Below is a small trained network, with its code and all its weights. Each question gives an input and a class and asks what happens when units are switched off, that is, made to give their printed mean instead of their output.

import numpy as np


def w(rows, s, z=0):
    codes = np.array(rows[::2]) - 128.0
    scale = np.full(codes.shape[1], s)
    scale[-1] = z or s
    return codes * scale


def f(y):
    return y / 2 * (1 + np.tanh(0.7978845608 * (y + 0.044715 * y**3)))


def log_softmax(a):
    a = a - a.max(-1, keepdims=True)
    return a - np.log(np.exp(a).sum(-1, keepdims=True))


def net(x, mask):
    res = np.array(x, float).reshape(1, 7) / 4 @ E
    y = f(res @ A[0][:, :-1].T + A[0][:, -1])
    res = res + np.where(mask, y, B[0][:, -1]) @ B[0][:, :-1]
    return log_softmax(res[-1] @ U[:, :-1].T + U[:, -1])


A, B = {}, {}
E = w([
[84,167,152,123,35,26,179,110,154,115],'x0',
[210,181,107,173,121,166,185,100,80,110],'x1',
[53,169,27,97,155,148,154,168,89,155],'x2',
[113,131,145,135,125,111,139,112,129,126],'x3',
[140,139,130,84,105,135,120,123,96,159],'x4',
[112,254,126,161,108,152,90,149,203,255],'x5',
[126,138,114,72,96,167,70,143,93,145],'x6',
],0.008)
A[0] = w([
[97,175,194,88,114,61,191,124,112,113,22],'neuron 1',
[112,179,180,201,87,168,101,130,199,232,6],'neuron 2',
[132,59,150,114,133,77,150,139,82,80,3],'neuron 3',
[144,34,87,135,84,160,153,109,74,18,60],'neuron 4',
[80,126,181,93,20,24,202,135,154,142,215],'neuron 5',
[208,195,127,175,85,208,229,122,65,85,102],'neuron 6',
[168,40,113,28,101,84,140,88,86,32,97],'neuron 7',
[231,89,254,193,18,130,72,106,176,101,161],'neuron 8',
[58,170,61,131,123,69,192,142,128,116,163],'neuron 9',
],0.0065,0.0031)
B[0] = w([
[185,186,105,191,199,123,124,119,149,106,152],'neuron 1',
[131,120,37,13,55,126,183,73,188,186,209],'neuron 2',
[100,75,27,115,63,95,160,99,143,77,171],'neuron 3',
[190,138,38,93,100,135,105,101,128,226,223],'neuron 4',
[170,164,133,192,147,255,93,192,153,185,235],'neuron 5',
[14,118,159,132,112,232,171,177,149,134,214],'neuron 6',
[139,120,56,219,117,101,167,169,201,104,240],'neuron 7',
[70,21,89,168,159,86,94,144,68,195,255],'neuron 8',
[137,50,139,185,158,114,77,137,81,170,179],'neuron 9',
],0.0074,0.007)
U = w([
[166,150,23,94,77,64,178,75,152,154,66],'0',
[155,125,123,170,138,159,81,188,62,159,202],'1',
[69,60,166,120,76,182,157,218,101,130,212],'2',
[132,110,114,133,105,134,103,150,98,132,248],'3',
[62,91,112,153,136,66,113,142,2,198,103],'4',
[199,121,128,110,107,106,136,200,106,141,225],'5',
[128,102,144,131,77,122,135,155,76,135,211],'6',
[145,206,188,83,117,65,152,73,59,50,2],'7',
],0.0074,0.0031)

Each question gives the input, the list of numbers given to net, and the class t.
The units are the neurons (one row each of A and B). Each row of codes is followed by its name. A weight is (code - 128) times the scale printed after its matrix; where a second scale follows, it is the last column's (A, B and U).
mask holds one flag per neuron, in row order. A switched-off neuron (its flag False) gives its mean, the last column of its row in B, instead of its output. The means were averaged over made-up inputs and are rounded, as every weight is.
A unit's drop is (log p(t) with every unit on - log p(t) with that unit switched off) / (log p(t) with every unit on - log p(t) with every unit switched off).
The circuit of an input: a set's keep is (log p(t) with only the set's units on - log p(t) with every unit switched off) / (log p(t) with every unit on - log p(t) with every unit switched off). Starting from all 9 units, units are removed one at a time, each time the one whose removal leaves the highest keep (on an exact tie, the one counted first), for as long as the keep stays at least 0.8.
circuit, biggest first: the units of the circuit, biggest drop first
most important unit: the unit with the biggest drop
k most important neurons: the k neurons with the biggest drops, biggest first
drop when u is switched off: that unit's drop, to one decimal
input [-6,-3,5,-7,-4,-5,4], class 5: 2 most important neurons : (neuron 8; neuron 6)
input [-1,8,-2,2,-4,-8,6], class 0: most important unit : neuron 4
input [-3,-3,-6,-7,1,-7,5], class 0: 2 most important neurons : (neuron 4; neuron 7)
input [-6,8,-3,1,-8,3,-2], class 2: 2 most important neurons : (neuron 6; neuron 4)
input [6,-6,0,-3,5,2,0], class 1: circuit, biggest first : (neuron 5; neuron 1)
input [2,0,-7,0,-4,-4,-6], class 4: 2 most important neurons : (neuron 8; neuron 2)
input [3,-4,-8,-3,3,-8,6], class 0: circuit, biggest first : (neuron 7; neuron 4)
input [2,-8,6,-8,-6,-8,-3], class 0: circuit, biggest first : (neuron 4; neuron 3)
input [-3,8,1,5,6,4,7], class 2: 2 most important neurons : (neuron 6; neuron 4)
input [8,-2,7,-3,-5,2,4], class 1: 2 most important neurons : (neuron 5; neuron 9)
input [8,1,-3,0,6,-7,-1], class 1: 3 most important neurons : (neuron 5; neuron 2; neuron 8)
input [-5,-5,-7,-6,-1,5,-7], class 4: 3 most important neurons : (neuron 8; neuron 5; neuron 7)
input [-2,-1,-8,-7,-3,-5,-7], class 4: 3 most important neurons : (neuron 8; neuron 2; neuron 5)
input [0,3,-3,4,4,-7,-6], class 0: 3 most important neurons : (neuron 4; neuron 3; neuron 7)
input [8,-1,-3,-7,-1,-7,-6], class 1: 3 most important neurons : (neuron 5; neuron 2; neuron 8)
input [7,7,-2,5,-5,5,-3], class 1: drop when neuron 8 is switched off : 0.1
input [4,-2,2,4,5,-8,-2], class 0: drop when neuron 4 is switched off : 0.2
input [-6,6,-2,-3,1,8,-3], class 0: drop when neuron 5 is switched off : 0.2
